Below is a small trained network, with its code and all its weights. Each question gives an input and a class and asks what happens when units are switched off, that is, made to give their printed mean instead of their output.

import numpy as np


def w(rows, s, z=0):
    codes = np.array(rows[::2]) - 128.0
    scale = np.full(codes.shape[1], s)
    scale[-1] = z or s
    return codes * scale


def f(y):
    return np.maximum(y, 0)


def log_softmax(a):
    a = a - a.max(-1, keepdims=True)
    return a - np.log(np.exp(a).sum(-1, keepdims=True))


def net(x, mask):
    res = np.array(x, float).reshape(1, 2) / 4 @ E
    y = f(res @ A[0][:, :-1].T + A[0][:, -1])
    res = res + np.where(mask, y, B[0][:, -1]) @ B[0][:, :-1]
    return log_softmax(res[-1] @ U[:, :-1].T + U[:, -1])


A, B = {}, {}
E = w([
[178,44,155,169,173,128,126,118,136,231],'x0',
[8,96,115,104,127,215,139,123,131,175],'x1',
],0.014)
A[0] = w([
[132,142,145,116,128,136,121,130,128,126,247],'neuron 1',
[114,133,111,106,111,125,104,130,165,68,105],'neuron 2',
[173,94,143,93,138,108,148,131,143,208,72],'neuron 3',
[102,140,105,145,124,156,129,81,150,25,105],'neuron 4',
[84,195,145,122,105,118,161,162,88,65,106],'neuron 5',
[151,109,134,115,134,130,112,142,122,162,92],'neuron 6',
[164,75,110,162,119,124,128,131,133,188,83],'neuron 7',
[249,159,124,131,143,110,144,135,132,84,75],'neuron 8',
[178,121,129,146,145,132,131,122,120,246,83],'neuron 9',
[52,130,123,134,102,126,142,133,123,182,60],'neuron 10',
[5,115,121,110,141,147,131,147,132,163,101],'neuron 11',
[125,150,119,129,106,121,145,141,121,122,90],'neuron 12',
[204,133,132,113,145,120,125,137,150,87,139],'neuron 13',
[201,149,139,140,112,83,122,121,113,92,61],'neuron 14',
[155,140,119,127,117,132,129,122,122,162,195],'neuron 15',
[71,168,124,110,144,113,119,130,129,32,83],'neuron 16',
[116,124,119,139,129,115,127,121,126,113,240],'neuron 17',
[44,139,138,133,146,173,135,107,127,138,82],'neuron 18',
],0.017,0.014)
B[0] = w([
[112,134,114,118,111,80,241,217,126,224,225],'neuron 1',
[128,127,164,126,162,126,87,143,137,128,178],'neuron 2',
[117,117,149,123,181,144,97,129,154,130,203],'neuron 3',
[125,114,167,129,169,137,102,124,133,138,200],'neuron 4',
[121,118,183,151,189,146,88,125,132,142,223],'neuron 5',
[125,133,148,123,149,133,113,123,134,127,159],'neuron 6',
[115,128,147,134,187,149,101,114,149,133,208],'neuron 7',
[135,129,79,125,67,148,102,85,123,82,238],'neuron 8',
[140,116,194,131,189,145,95,105,134,114,236],'neuron 9',
[151,134,103,127,101,140,89,92,124,68,185],'neuron 10',
[139,131,75,119,67,111,107,107,116,102,254],'neuron 11',
[119,118,118,124,144,136,93,113,155,134,142],'neuron 12',
[114,134,110,120,85,113,112,126,110,117,212],'neuron 13',
[140,137,89,124,84,139,79,100,120,66,207],'neuron 14',
[123,120,144,136,132,117,169,165,115,174,191],'neuron 15',
[146,100,161,129,204,162,122,85,153,131,217],'neuron 16',
[108,154,123,124,123,79,254,198,107,207,219],'neuron 17',
[139,144,109,132,78,138,100,113,119,75,213],'neuron 18',
],0.029,0.017)
U = w([
[142,78,243,116,239,161,87,107,150,124,38],'0',
[163,129,59,91,10,139,85,75,85,43,42],'1',
[109,131,153,103,115,82,250,233,85,215,253],'2',
],0.011,0.0044)

Each question gives the input, the list of numbers given to net, and the class t.
The units are the neurons (one row each of A and B). Each row of codes is followed by its name. A weight is (code - 128) times the scale printed after its matrix; where a second scale follows, it is the last column's (A, B and U).
mask holds one flag per neuron, in row order. A switched-off neuron (its flag False) gives its mean, the last column of its row in B, instead of its output. The means were averaged over made-up inputs and are rounded, as every weight is.
A unit's drop is (log p(t) with every unit on - log p(t) with that unit switched off) / (log p(t) with every unit on - log p(t) with every unit switched off).
most important unit: the unit with the biggest drop
k most important neurons: the k neurons with the biggest drops, biggest first
drop when u is switched off: that unit's drop, to one decimal
input [0,4], class 1: most important unit : neuron 11
input [-7,8], class 1: 4 most important neurons : (neuron 11; neuron 18; neuron 10; neuron 9)
input [-4,-5], class 1: 3 most important neurons : (neuron 8; neuron 14; neuron 9)
input [-6,-6], class 0: 3 most important neurons : (neuron 5; neuron 16; neuron 11)
input [1,3], class 2: 2 most important neurons : (neuron 8; neuron 14)
input [7,-8], class 1: 2 most important neurons : (neuron 8; neuron 14)
input [3,-3], class 2: 3 most important neurons : (neuron 16; neuron 5; neuron 11)
input [-7,-6], class 0: 2 most important neurons : (neuron 5; neuron 16)
input [3,1], class 2: 2 most important neurons : (neuron 16; neuron 5)
input [-3,-3], class 2: drop when neuron 11 is switched off : 0.1
input [-2,-3], class 2: drop when neuron 11 is switched off : 0.2
input [2,-3], class 2: drop when neuron 11 is switched off : 0.2
